[ 4.33  4.12  4.61 -0.41 -3.67  1.79 -2.13 -1.72 -0.35  0.27 -1.35  0.80
 -3.43 -0.89  2.30 -1.82 -1.28 -0.81 -5.40 -0.84 -2.76 -0.61 -0.09  1.06
 -0.63  1.66  1.04 -0.18 -2.90 -1.19 -5.33  0.63  1.12  2.17  1.92  1.09
 -3.17] = Gobuk
[-1.00 -1.00 -3.00 -3.18  2.27  0.60  2.68  1.40 -0.02  0.84 -0.92  0.19
 -1.81  0.01 -2.99  1.63 -0.31  1.45  2.33 -0.35  0.19  0.02  1.32 -0.91
 -0.84 -1.47  0.57  0.48  8.44  1.32 -3.53 -1.33 -0.71  1.46  0.19  0.32
  0.19] = sig
[ 1.44 -0.53 -3.24 -3.19 -1.05  3.56  1.24  1.11 -0.50  4.01 -1.79 -0.79
 -3.72 -0.82 -2.69 -0.02 -1.07 -0.92 -2.01  0.60 -3.23 -0.57  2.44 -1.37
 -0.50 -0.57  0.14  0.13  3.32 -0.43 -6.14 -1.01 -0.62  3.15  0.45  0.84
 -4.45] = misu
[ 2.85 -1.01 -4.05 -3.55 -0.77  8.11  3.74  3.54 -0.71  9.09 -2.31 -1.24
 -4.32 -1.06 -3.55  1.35 -1.22 -1.76 -0.80  2.61 -4.32 -0.75  6.06 -1.77
 -0.28 -1.81 -0.28  0.39  6.77 -0.70 -7.06 -1.23 -0.78  5.32  0.24  1.09
 -5.01] = lamu
[ 4.33  4.12  4.61 -0.41 -3.67  1.79 -2.13 -1.72 -0.35  0.27 -1.35  0.80
 -3.43 -0.89  2.30 -1.82 -1.28 -0.81 -5.40 -0.84 -2.76 -0.61 -0.09  1.06
 -1.07 -0.58  1.64 -0.02  1.71 -0.62 -7.02 -1.06 -0.13  5.97  2.28  2.08
 -5.08] = Funon
[ 2.74  0.13 -2.68 -0.80 -2.75  2.96 -0.71 -0.03 -0.67  3.49 -1.79 -1.14
 -3.60 -1.03 -0.78 -1.17 -1.13 -2.10 -3.77  1.11 -3.68 -0.73  1.26 -1.44
  0.53 -0.46 -0.33 -0.14 -1.96 -1.38 -5.68  0.41 -0.30  1.98  0.33  0.58
 -2.65] = sagir
[ 3.96  1.18 -1.66 -1.91 -3.04  3.88 -1.01 -0.58 -0.58  3.36 -1.85 -0.79
 -3.90 -1.03 -0.84 -1.40 -1.27 -1.64 -4.62  0.42 -3.66 -0.71  1.27 -1.08
 -0.12 -0.34  0.12 -0.08 -1.44 -1.21 -6.24  0.09 -0.13  2.98  0.92  0.98
 -4.01] = Fase
[-1.69 -0.18  6.00 -0.49  3.51 -0.88 -0.42 -1.29  1.99 -2.62  2.48  5.81
  4.16  1.79 -0.24 -0.02  1.01  7.39  1.50 -1.26  6.30  1.60 -0.38  4.17
 -1.23  0.21  2.98  0.24  5.40  3.91  5.85 -1.29  0.12  0.00  0.51  0.01
  1.12] = kad
[-1.23 -1.14 -3.49 -1.72  2.24  0.10  2.67  2.07 -0.29  0.85 -0.64 -0.84
 -0.91 -0.09 -2.70  1.90  0.31 -0.18  4.28  0.43 -1.01 -0.13  1.15 -1.37
 -0.02 -1.44 -0.19  0.32  4.66  0.51 -1.82 -1.05 -0.71  0.66 -0.14  0.05
 -0.96] = rud
[-1.28 -0.66 -0.18 -3.07  2.49 -0.25  1.23  0.01  0.81 -1.06  0.09  2.81
 -0.37  0.65 -2.44  0.77 -0.14  4.34  0.97 -1.08  1.35  0.53  0.24  1.01
 -1.17 -1.03  2.11  0.47  8.88  2.69 -1.65 -1.37 -0.46  1.11  0.55  0.29
 -3.35] = buger
[ 5.11  3.73  0.24 -1.53 -3.63  2.91 -1.99 -1.60 -0.38  1.14 -1.57  0.64
 -3.79 -1.00  1.31 -1.79 -1.33 -0.88 -5.38 -0.68  0.24 -0.66  0.17  0.61
 -0.68  1.11  1.02  0.24 -2.47 -1.13 -6.05  0.24  0.88  2.94  2.05  1.38
 -4.05] = tunub
diff buger: [-1.28 -0.66 -0.18 -3.07  2.49 -0.25  1.23  0.01  0.81 -1.06  0.09  2.81
 -0.37  0.65 -2.44  0.77 -0.14  4.34  0.97 -1.08  1.36  0.53  0.24  1.01
 -1.17 -1.03  2.11  0.47  8.88  2.69 -1.65 -1.37 -0.46  1.11  0.55  0.29
 -3.35]	20, [1.35]
after: [4.28]	[0.43]
diff Gobuk: [ 4.33  4.12  4.61 -0.41 -3.67  1.79 -2.13 -1.72 -0.35  0.27 -1.35  0.80
 -3.43 -0.89  2.30 -1.82 -1.28 -0.81 -5.39 -0.84 -2.76 -0.61 -0.09  1.06
 -0.63  1.66  1.04 -0.18 -2.90 -1.19 -5.33  0.63  1.12  2.17  1.92  1.09
 -3.17]	18, [-5.40]
which: [ 1.44 -0.53 -3.24 -3.19 -1.05  3.56  1.24  1.11 -0.50  4.01 -1.79 -0.79
 -3.72 -0.82 -2.69 -0.02 -1.07 -0.92 -2.01  0.60 -3.23 -0.57  2.44 -1.37
 -0.50 -0.57  0.14  0.13  3.32 -0.43 -6.14 -1.01 -0.62  3.15  0.45  0.84
 -4.45]	misu
which: [-1.28 -0.66 -0.18 -3.07  2.49 -0.25  1.23  0.01  0.81 -1.06  0.09  2.81
 -0.37  0.65 -2.44  0.77 -0.14  4.34  0.97 -1.08  1.35  0.53  0.24  1.01
 -1.17 -1.03  2.11  0.47  8.88  2.69 -1.65 -1.37 -0.46  1.11  0.55  0.29
 -3.35]	buger

[ 1.79  0.11  0.11 -1.30] -> Guket
[-0.79 -0.53 -0.93 -1.96] -> pado
[-0.79 -0.53 -0.93  4.38] -> bapi
[-0.79 -0.53 -0.93 -1.43] -> rapu
diff Guket: [ 1.79  0.11  0.11 -1.29]	3, [-1.30]
dup Guket: 	[0.11]
diff rapu: [-0.79 -0.53 -0.92 -1.43]	2, [-0.93]

[-2.08 -0.17  5.79  5.36  4.91 -1.57  3.52  0.27 -3.74  1.61 -6.00 -5.68
  3.11  0.38] -> Zozin
[ 2.92  1.94  1.32 -0.96 -6.02  3.06  0.20 -2.60  4.04 -7.05  4.33 -2.57
  6.53  6.05] -> zov
[ 2.92  1.94  1.32 -0.96 -6.02  3.06  0.20 -2.60  4.04 -7.05  4.33 -2.57
  6.53  3.10] -> tepi
which: [-2.08 -0.17  5.79  5.36  4.91 -1.57  3.52  0.27 -3.74  1.61 -6.00 -5.68
  3.11  0.38]	Zozin
diff tepi: [ 2.92  1.94  1.32 -0.96 -6.02  3.06  0.21 -2.60  4.04 -7.05  4.33 -2.57
  6.53  3.10]	6, [0.20]

[-0.43  1.45 -0.46 -2.70  2.21 -4.25  1.46 -1.65  6.95  3.04]  Difo
[ 2.60  2.06  2.40 -1.76  1.12 -3.95 -0.10 -4.61 -1.58 -2.80]  zabet
[ 1.48  0.75 -1.92 -0.16  4.80 -2.45  1.07  1.07  3.73  0.02]  lezil
[ 3.52  1.14  0.49 -2.32 -1.00 -3.26 -0.08 -3.04  0.01 -1.87]  dedap
[ 0.33 -1.76 -1.91 -0.74  0.53  0.86 -0.05  1.11 -2.11 -0.22]  bag
[ 1.48  0.75 -0.56 -0.16  4.80 -2.45  1.07 -1.93  3.73  0.77]  ruru
[-0.29 -1.15  1.88 -1.27 -1.50 -0.21  5.13  0.80  0.76  0.26]  Tum
[-0.06  2.73  1.00  4.52  4.80 -2.45 -0.36 -2.50 -0.77 -4.24]  dugas
which: [ 1.48  0.75 -1.92 -0.16  4.80 -2.45  1.07  1.07  3.73  0.02]	lezil
after: [-1.93]	[3.73]
dup lezil: 	[1.07]

[ 2.78 -1.34  2.26 -2.22 -6.57 -1.31] -> Vugu
[ 1.21  2.90 -3.25  1.41 -1.00 -4.66] -> budun
[-3.52  2.90  7.16 -2.67 -0.26 -0.11] -> kodol
[ 2.97  0.45  3.51 -6.03  0.19  3.45] -> lidu
[ 1.21  2.90 -3.25  1.13 -3.85 -4.55] -> lila
[ 1.10  1.68  0.00 -0.36  3.47  3.59] -> gikit
[ 1.21  2.90 -3.25  1.41 -0.92 -0.57] -> Tuti
[ 2.78 -1.34  2.26 -4.84 -3.52 -2.41] -> gosa
diff Vugu: [ 2.78 -1.34  2.27 -2.22 -6.57 -1.31]	2, [2.26]
diff gosa: [ 2.78 -1.33  2.26 -4.84 -3.52 -2.41]	1, [-1.34]
diff Vugu: [ 2.78 -1.33  2.26 -2.22 -6.57 -1.31]	1, [-1.34]
which: [ 1.21  2.90 -3.25  1.41 -0.92 -0.57]	Tuti

[ 2.45 -1.17  6.44  2.98]  Bik
[ 0.27 -0.17 -3.89  6.29]  Daf
[ 2.46 -1.36  1.44 -4.55]  tunin
[-3.83 -4.41 -3.50 -2.20]  gab
[-3.14  1.48 -0.53 -5.01]  Laz
[ 0.38  1.95  1.93 -7.85]  nevu
[ 1.33  3.78 -5.05 -2.42]  tilar
[-4.28  4.56 -1.36 -5.64]  vab
[-2.73  0.43  3.06 -0.86]  Vuv
[ 3.17 -3.17  1.48 -0.53]  Gelo
[-0.20  1.13  3.55 -7.91]  Meki
rev: [-0.53  1.48 -3.17]	Gelo
diff gab: [-3.83 -4.41 -3.50 -2.19]	3, [-2.20]
which: [-4.27  4.57 -1.34 -5.63]	vab
diff nevu: [ 0.38  1.95  1.92 -7.85]	2, [1.93]
diff Vuv: [-2.73  0.44  3.06 -0.86]	1, [0.43]
diff Laz: [-3.14  1.47 -0.53 -5.01]	1, [1.48]

[0.77 8.25 3.26 7.52] : fif
[ 7.73  3.96 -0.46  4.85] : tenen
[ 8.26  3.09 -0.57  4.58] : Mefe
which: [ 7.71  3.98 -0.46  4.84]	tenen
which: [ 8.27  3.09 -0.57  4.59]	Mefe
after: [8.26]	[3.09]

